(in the rows, 128 means zero)
Each name stands for a flat space through zero: a line, a plane or more. A row that begins with a name and a colon came from that space; any other row is followed by the name of the space it lies nearest, among the names in its block.
j943j842: [114 109 102  66 130 132 111 110 116  82 119 145  94 116 103  96 131  96
  89  98 140 147 129 162 124 141 113 135 114]
j523j551: [182 101 155 134 154 120 160 157 147 133 104 138 164  98 114 130 165 136
 140  98 146 156 171 134  69 143 105 126 154]
j943j842: [ 96 108 137 123 132 157 144 205 161 118 104 106  98 160 116  82 187 155
 118  69 153 145  28 176 117 145  81 112 147]
j885j289: [160 142 107 147 131 159 146 125 160 145 164 177 157 143 151 130  91  91
 112 120 142 110  98 122 176 156 140 196  83]
j523j551: [105 142 128 178 124 162 123 119 144 131 137 147 152 167 107 106 110 147
 167 185 107 118  87 103 150  66 134 127 127]
j885j289: [105  82 152 111  97 154 116 107  61  88 133 107  95  95 115 141  79 119
 126 184 106 149 141 138  76 113  92  58 152]
j343j137: [113 112 130 110 143  85 111 117 126 141 109 142 180 138 139 128 136 109
 119 119 134 119 147 158 156 117 201 175 102]
j885j289: [124 104 112 119 105  84  99 116 127 145 139  83  69  44 190 108 159  93
  95 103 151 114 192 153  79 197 105 123 142]
j523j551: [205 113 101 139 137 121 146  74 124 153 172 195 204  90 181 163  59  54
 124 152 125 106 231  76 160 149 187 201  87]
j343j137: [ 91 137 104 169 126 167  73  98 184  97 156 135  92 141  65  73 112 102
 145 161 120 142 100 153  88  72  84 116 163]
j343j137: [153 157  90 163 148 151 111 138 190 109 179 157 115 114 128 114 118 124
 146 137 104 146 128 114 131 113  89 131 179]
j343j137: [172 147 146 167 119 170 158  97 124 144 146 139 145 150  94 170  70 117
 150 160 129 119 142  77 109 118 113 120 111]
j885j289: [132 169 129 129 118 137 121  74 129 122 111 137  97 129  67 107 133 134
 123 141 147 122 134 122 105 123  99 137  90]
j523j551: [ 45 143 153 106 101 153  84 131 100  84 124  74  51 173  61 140 100 150
 112 145 116 148  29 193 107  99  89  60 149]
j943j842: [130 134 128  78 138 134 122 126  87  68 132 158 121 110 107 148 102 152
 118 155  92 167 123 143 144 109 113 104 146]
j943j842: [124 190 136 106 117  96 114  79  99 138 117  94  92 147  93 181 112 143
 117 127 131 111 150 113 133 135 144 116 100]
j943j842: [120 124 131 134 133 137 102 112 142 112 146 155 146 129 107 126  94 102
 119 150 125 140 109 171 126 112 135 154 124]
j885j289: [117  96 112 123 135 101 121 178 174 152 124  93 107 114 173  97 187 100
 103  46 164 122 122 169 110 182 125 145 148]
j885j289: [127  94 133 147 106 160 130 123 146 131 120  93  76 112 100  88 146  95
 123 104 166 129 135 135  41 152  62  97 139]
j343j137: [125 128 130 145 129 125 130 148 141 151 141  88 127 163 138 167 114 117
 140 104 126 117 127 110 126 127 145 105 154]
j343j137: [123 170  90 158  95 134 111  80 140 156 163 113  71 113 159 111 114 106
 120 146 137  82 141  86 145 156 113 143  96]
j523j551: [ 70 113 142 178  97 134 108 137 130 154 124  97 116 127 157  84 147 146
 146 172 128 102  82 142 123 110 126 116 128]
j943j842: [168 118 128 152 113 118 175 164 114 188 153  93 140 118 227 183 117 123
 135 106 130  90 159  63 154 187 150 121 129]
j885j289: [136 142 137 132 146 101 119 157 161 141 133 135 147 118 146 137 148 134
 112 101 138 135 106 179 139 155 139 167 132]
j943j842: [140 150 120  98 148  86 141 123 105 124  90 132 140 117 128 126 179 179
 148 125 110 132 184  83 147 107 151 115 134]
j885j289: [133 118 141 164 121 164 130 147 133 127 169 116 134 145 133 170  69 115
 145 154 107 135 103 122 116 114 114  96 166]
j523j551: [134 127 133 135 152 105 110 136 136 114 136 141 163 113 129 145 125 143
 150 152  96 151 157 137 126  92 147 120 173]
j943j842: [100  76 127 123  83 147 137 117 131 171 109  96  87 131 152  71 147  53
  72  67 211  82  92 168 100 211 117 172  45]
j943j842: [144  72 174 138 100 138 141 130  79 130 136 129 141  57 167 143  95 116
 114 176 132 137 144 162  78 165 103 116 124]
j943j842: [110 128 148 117 127 129 122 132 120 116 110 136 131 132 106 118 135 144
 116 134 134 139  89 170 127 125 125 137 112]
j343j137: [154 154 121 155 125 158 125  51 133 123 134 151 133 147  54 131  83 102
 153 170 128 122 177  76  96  83 118 127 108]
j885j289: [191 153 130 189 151 146 154 131 216 165 125 155 152 127  92  95 169 119
 145  92 172 126 141 118  81 147  90 178 120]
j343j137: [136 120 126 168 122 138 126 112 135 148 152 160 171 117 160 120  98 110
 140 174 120 110 133 118 150 117 154 165 109]
j523j551: [137  94 111  86 145 108 117 125 118 101 128 143 138 100 136 127 127  99
 113 109 121 150 177 143 121 131 143 130 147]
j523j551: [161  79 155 113 142 159 162 162 144 104  92 126 118 115  71 100 168 123
 123  75 164 171 130 156  35 148  56  99 154]
j523j551: [126 111 109  68 127 116 132 122 114 115 108 120  96 126 123 116 147  97
  87  67 157 128 141 143 127 168 128 138 101]
j343j137: [121  63 158 187 126 154 142 161 128 155 148 150 222 145 174 137  82 108
 161 181 110 121 102 134 142  91 177 144 137]
j343j137: [ 71  92 123 206 106 130  85 143 155 161 169 108 149 120 199  97 111 108
 157 190 105 100 100 144 139  95 158 131 160]
j523j551: [116  88 151 153 106 178 133 138 112 110 139 122 116 118 117 114 100 124
 140 169 121 142  98 137  83 113  81  86 150]
j885j289: [156 217 130 177 129 116  86  87 159 137 197 130 114 112 116 204  57 130
 135 180  98 127 141 133 130 126 119 138 152]
j885j289: [113  29 163 136 139 151 166 246 136 137 120 111 181 149 183 126 147 125
 132  83 135 150  57 177 120 142 136 110 174]
j885j289: [117  48 126 105 111 127 156 148 108 139  81 106 112  94 162  56 197 111
 115  85 168 118 155 124  86 165 110 116 113]
j523j551: [112  94 122  72 110 133 129 117  96 111 112 110  86 124 122 117 126  89
  83  86 157 128 126 153 112 169 116 122  99]
j943j842: [104 132 114 137 103 154 136 117 140 152 119 104  91 168 119  95 139 106
 116  98 164  94  90 112 133 147 118 137  85]
j343j137: [135 149 153 183 100 128 131 120 120 170 157 128 142  99 181 149  98 139
 131 185 126  97 109 129 144 155 133 154 100]
j943j842: [169 101  96 143 114 154 140 108 113 113 165 101  77  75 150 136 104 103
 158 148 102 134 232  34  66 128  68  45 196]
j343j137: [131  54  80  98 141 197 158 145 133  79 124 170 135 157 108  61 127  84
 138 101 125 150 128  82 130  93 105 109 142]
j523j551: [146  99  95  59 132 137 143 120  96  91 131 148 110 117 135 130 111  91
  96  91 129 141 161 111 144 153 125 124 117]
[ 95 121 138 120 105 149 126  88 101 121  96 154 131 139  96  77 130 128
 116 162 148 114  90 146 137 113 131 157  58]
j943j842
[140 161 119 158 150 113 104 130 173 135 157 121 137 139 116 159 115 126
 149 127 110 135 146 125 123 106 136 126 173]
j343j137
[ 97 152 168  86  91 131 136  88  48 116  86 125 100 135  92 137 114 163
  95 163 143 117  79 155 142 143 124 128  46]
j943j842
[126 121 138 144 100 140 152 132  95 153 131 115 125 121 173 135 118 140
 132 153 127 101 117  97 146 147 129 119 104]
j523j551
[100 126 152 163 122 135 109  88 135 132  99 159 165 133  82  74 138 136
 144 185 139 122 107 159 111  80 140 163  88]
j943j842
[ 59  66  60 121 106 160 105 165 148 108 148 112  66 120 194  23 166  94
 117 105 126 114  85 125 152 132 101 109 155]
j343j137
[ 92 106 148 113 138 102 123 173  91 106 103 107 142 120 147 130 162 194
 158 157  83 153 123 131 136  81 142  69 186]
j523j551
[101 106 110 127 118 140 143 150 100 122 121 131 131 130 172  94 148 159
 150 156 101 118 114  84 170 102 137 104 135]
j523j551
[144 119 152 104 148  92 124 127 104 119 117 130 167 116 120 176 115 133
 130 132 113 149 170 145 118 117 162 122 146]
j523j551
[122 129 119 133 132  51  76 103 153 163 143 113 140  76 181 135 140  86
 101 114 143 108 188 179 124 165 181 183 123]
j523j551
[ 87 130 165 155 102 141 130 135 141 155  81  82  91 153  85  82 181 151
 126 112 175 112  64 164  77 138  91 118  99]
j943j842
[ 94 150 133 142 125  83 103 159 148 152 118  83  98 109 164 112 189 169
 128 113 130 118 110 158 128 145 126 120 153]
j523j551
[159 133 152 103 140  99 123 142  94 100 144 114 121  76 137 198 106 155
 128 143  93 167 176 140  97 139 109  78 189]
j943j842
[172 177 138 137 152  81 136 149 162 157 127 116 133 107 141 165 166 159
 127  89 137 130 156 132 123 166 128 147 144]
j523j551
[111 104 114 123 137 106 133 162 129 140 115  92 130 142 160 124 165 138
 149 100 117 123 151  96 135 113 152  94 167]
j885j289
[ 55  73 135  54 125 122 113 162  84  75  71  88  83 142  97  85 180 150
 111  93 128 160  91 176 104 107 112  64 156]
j523j551
[164 105 101 122 120 138 148  83 102 124 132 166 141  85 151 102 117 101
 134 156 125 117 206  66 128 131 128 140 102]
j885j289
[104 127 103 104 117 104 102  89 111 113 111 154 110  78 146  61 164 131
 109 153 132 119 150 142 144 132 131 159  92]
j343j137

Rows lie near named flat spaces through zero. A row that begins with a name and a colon came from that space; any other row is followed by the name of its block's space that it lies nearest.
j646_j399: [112  95  75 165 105 135  99 157  97 130 157 160 115  98 133 145 157 126
 123 165 101  81 105 151 135 141 135 111 139]
j118_j126: [151 159 145  78 137 166 111 109 122 120 106  84 186 139 106 107 106 103
  86 124  94 166 131 168 115 104 131 126 107]
j646_j399: [115 153 150 167 146 133 107 119 138 116 146 143 133 135 116 164 130 156
 144  98 154 160 125  75  87 134 104  62 166]
j646_j399: [123 122  59 134 131 114 146  96 160 124 102 143 100 120 112 109  90 147
 120 149 145  98 146 111 113  94 135 238  90]
j982_j780: [112 100 149 101 172 115 153 130 127 100 107 171 177  79 101 129 123  79
 120 127  88 141  96 122 107 126 138 155 178]
j118_j126: [128 177 148 145 157 148 121  94 161 123 120 117 147 152  95 133 106 160
 127  82 158 184 148  71  74 105 104 112 145]
j646_j399: [148 129 107  90 123 138 147 107 144 135  90  98 135 138 111  84  95 111
  94 140 111 128 149 155 134  97 142 213  84]
j736_j285: [119 123  37 194  71 186  56 176  68 160 197 132 105 121 146 140 198 174
 119 165 108  68 117 181 148 137 132  57 113]
j982_j780: [134 148 166 129 124 168  95 154 107 142 147  98 174 136 119 134 153  95
 114 107  87 173 115 149 117 146 113  45 171]
j736_j285: [134 112 162 116 130 119 158 138 133 138 114 127 127 132 124 109 133 109
 127 114 121 138 134 124 143 134 134 141 143]
j736_j285: [125  83 148 171 109 112 128 143 124 126 128 157  98 129 114 142 131 117
 117 134 116 114 126 105 131 148 128  98 159]
j646_j399: [117 144  84 116 121 129 107 144 131 143 144 101 143 111 152 135 128  82
 144 150 100 126 108 166 126 145 115 151 134]
j118_j126: [138  54 119 121  86 118 160 176 103 161 119 134  99 116 136  85 157  77
 106 162  75  78 127 182 192 148 160 176 126]
j982_j780: [135  87 158 181 107 131 158 143 126 151 124 159  80 152 101 105 155 170
 115 102 146 115 159  83 146 127 140 113 145]
j982_j780: [130 119 133 113 143 106 157 105 148 115 102 141 118 127 120 118 103 135
 127 127 145 124 138 108 126 113 136 178 112]
j736_j285: [133  94 203 106 135  68 168 124 157 113  92 129 114 133 132 136  90  64
 136 124 120 148 124 104 139 158 124 143 156]
j118_j126: [132  87  94 158  76 147 121 179  91 169 154 129  94 128 143 105 180 126
 117 153  99  78 130 173 178 146 146 118 123]
j982_j780: [136 146 118 117 119 121 128 114 147 135 119  97 114 147 139 122 104 125
 132 132 141 132 142 132 131 125 121 156 100]
j736_j285: [108 112 132 113 153 100 127 132 132 101 123 151 157  87 130 156 112  68
 139 145  95 134  90 130 108 147 122 137 170]
j646_j399: [112 162  71 156 136 148  74 106 146 113 136 121 152 116 106 160  95 116
 117 142 111 146 114 117  65 118 100 127 142]
j736_j285: [140 133 148  93 121 135 139 147 109 144 134 103 138 135 154 109 153 120
 136 124 123 127 128 167 166 137 139 118 113]
j982_j780: [131  73 115 153 119 120 161 125 138 131  97 167  99 122  86  97 117 130
  93 137 113 101 145 105 130 109 148 193 131]
j982_j780: [134 118  95 127 118 126 129 112 136 124 111 128 114 129 117 116 104 132
 108 149 126 108 138 135 127 110 136 177  96]
j982_j780: [133  84 124 148 128 125 155 114 126 115 103 175 103 124  90 106 122 165
  96 132 136  98 146 101 130  99 153 166 114]
j118_j126: [125 138  83 181  97 137  96 127 125 139 156 128  81 148 140 145 137 183
 137 139 162  99 143 115 128 128 119 101 101]
j982_j780: [148 151 170 102 139 143 130 101 137 117 104 102 152 154 107 116 103 132
 103 106 132 166 145 122 115 108 127 117 113]
j646_j399: [138  81 166 138 113 132 124 143  82 108 133 165 120 124 121 135 156 151
 102 140 118  98 120 140 157 133 154  61 125]
j118_j126: [102 118 110 175 116 116 110 167  98 137 186 164  95 111 172 168 188 165
 180 133 156  90 106 120 148 164 123  56 152]
j118_j126: [104 114 105 187 124 161 133 184 107 175 172 160 124 110 121 115 207 147
 149 100 116 121 122 111 130 143 126  98 194]
j118_j126: [114 139  73 126 120 154  84 155  81 127 175 134 149  97 160 149 173 142
 141 159 113  93  96 183 141 136 134  85 116]
j646_j399: [126 150  96 152 136 148 118 100 157 129 114 124 131 138  90 120  99 146
 108 117 134 147 146  96  84  99 115 164 126]
j736_j285: [124 115 128 122 131 131 150 149 130 149 125 128 137 117 124 106 144  97
 130 121 103 133 125 136 136 134 132 158 154]
j736_j285: [131 121 123 137 107 117 127 136 136 143 129 112 105 139 139 127 122 111
 132 136 125 122 133 133 140 143 122 136 126]
j646_j399: [111 176 110 119 150 117  82 104 149  98 138 108 161 115 142 181  88  97
 150 139 127 160 100 124  78 140  94 107 141]
j736_j285: [121 124 114 164 129 121 112 107 142 109 124 150 112 129 107 151 104 147
 119 133 141 125 131  92  97 121 118 122 132]
j118_j126: [122 128  78 127 103 137  85 149  84 123 168 128 123 110 169 152 158 143
 139 172 122  79 104 185 155 141 137  88  94]
[151 144 190  75 134 124 180 132 143 158 105  82 135 160 142  82 132 112
 138  90 140 163 155 137 164 128 135 157 117]
j646_j399
[129 138  67 157  86 162  92 155 104 164 166 105 106 138 149 121 164 152
 128 147 123  96 134 167 149 133 127 110 103]
j736_j285
[141 120 174 117 155  97 160  71 149  80  87 162 108 145 103 132  82 186
 115 115 185 129 152  71 116  94 142 144  90]
j646_j399
[126  79 179 117 121  98 141 163 107 122 129 145 130 109 144 141 145  68
 134 141  91 120 100 148 159 170 136  92 168]
j736_j285
[156  85 116 156  65 111 140 124 142 152 102 106  48 174 124  99 100 133
  94 155 133  88 171 133 168 127 140 173  75]
j118_j126
[110 115  61 107 130 141 109 158  86 125 156 149 157  74 152 132 166 109
 135 171  89  82  88 193 145 132 146 143 124]
j118_j126
[116 160  68 172 152 153 116  81 165 118 116 150 127 130  75 126  96 187
 111 111 158 141 151  65  59  78 114 179 123]
j736_j285
[110 116 121 124 148  81 164 124 142 118 129 163 100 108 155 139 129 145
 174 130 168 103 122 100 140 136 133 167 127]
j982_j780
[142 114 189 130 135  96 172 101 168 123  85 129 100 160 104 114  88 129
 120  99 155 154 159  72 123 122 126 157 132]
j736_j285
[102  93  89 142 129  93 150 154 138 139 134 160 107  90 144 132 137  89
 157 150 111  96 107 126 136 151 129 185 161]
j982_j780
[111  98  58 169  97 124 112 159 114 148 155 148  92 106 145 134 153 125
 138 165 113  75 116 147 143 144 131 147 130]
j982_j780
[141 128 109 151 136 150 139  79 157 117  87 143 117 149  63  98  86 179
  77 115 146 135 169  81  90  71 135 187  99]
j646_j399
[ 98 110 174  88 207  87 172 119 118  70 121 210 175  64 129 156 141 132
 165 113 144 131  84  93 113 127 144 126 174]
j982_j780
[131 188 178  33 192 106 139  80 155  82  98  94 200 119 142 144  75  92
 148 111 140 189 110 133  99 116 116 146 116]
j982_j780
[130 121 121 135 120 148 140 148 120 155 133 126 127 131 122 101 155 133
 123 117 118 125 137 136 141 124 135 139 136]
j736_j285
[115  89 162 159 151 107 135 117 133  91 112 189 131 106  88 154 112 122
 113 123 119 133 114  75  95 129 128 106 177]
j736_j285
[125 115 140 133 115 132 125 163 104 144 151 128 128 122 148 130 166 115
 140 128 113 120 115 149 153 152 131  89 148]
j646_j399
[135 117 110 140 111 178 159 172 111 194 138 119 127 136 112  60 192 142
 116  99 107 123 153 147 159 115 146 160 142]
j736_j285
[145 119 103 197  68 192 109 168 109 197 153 102  93 171 103  85 179 162
  94 109 111 121 167 136 147 125 129  96 132]
j118_j126
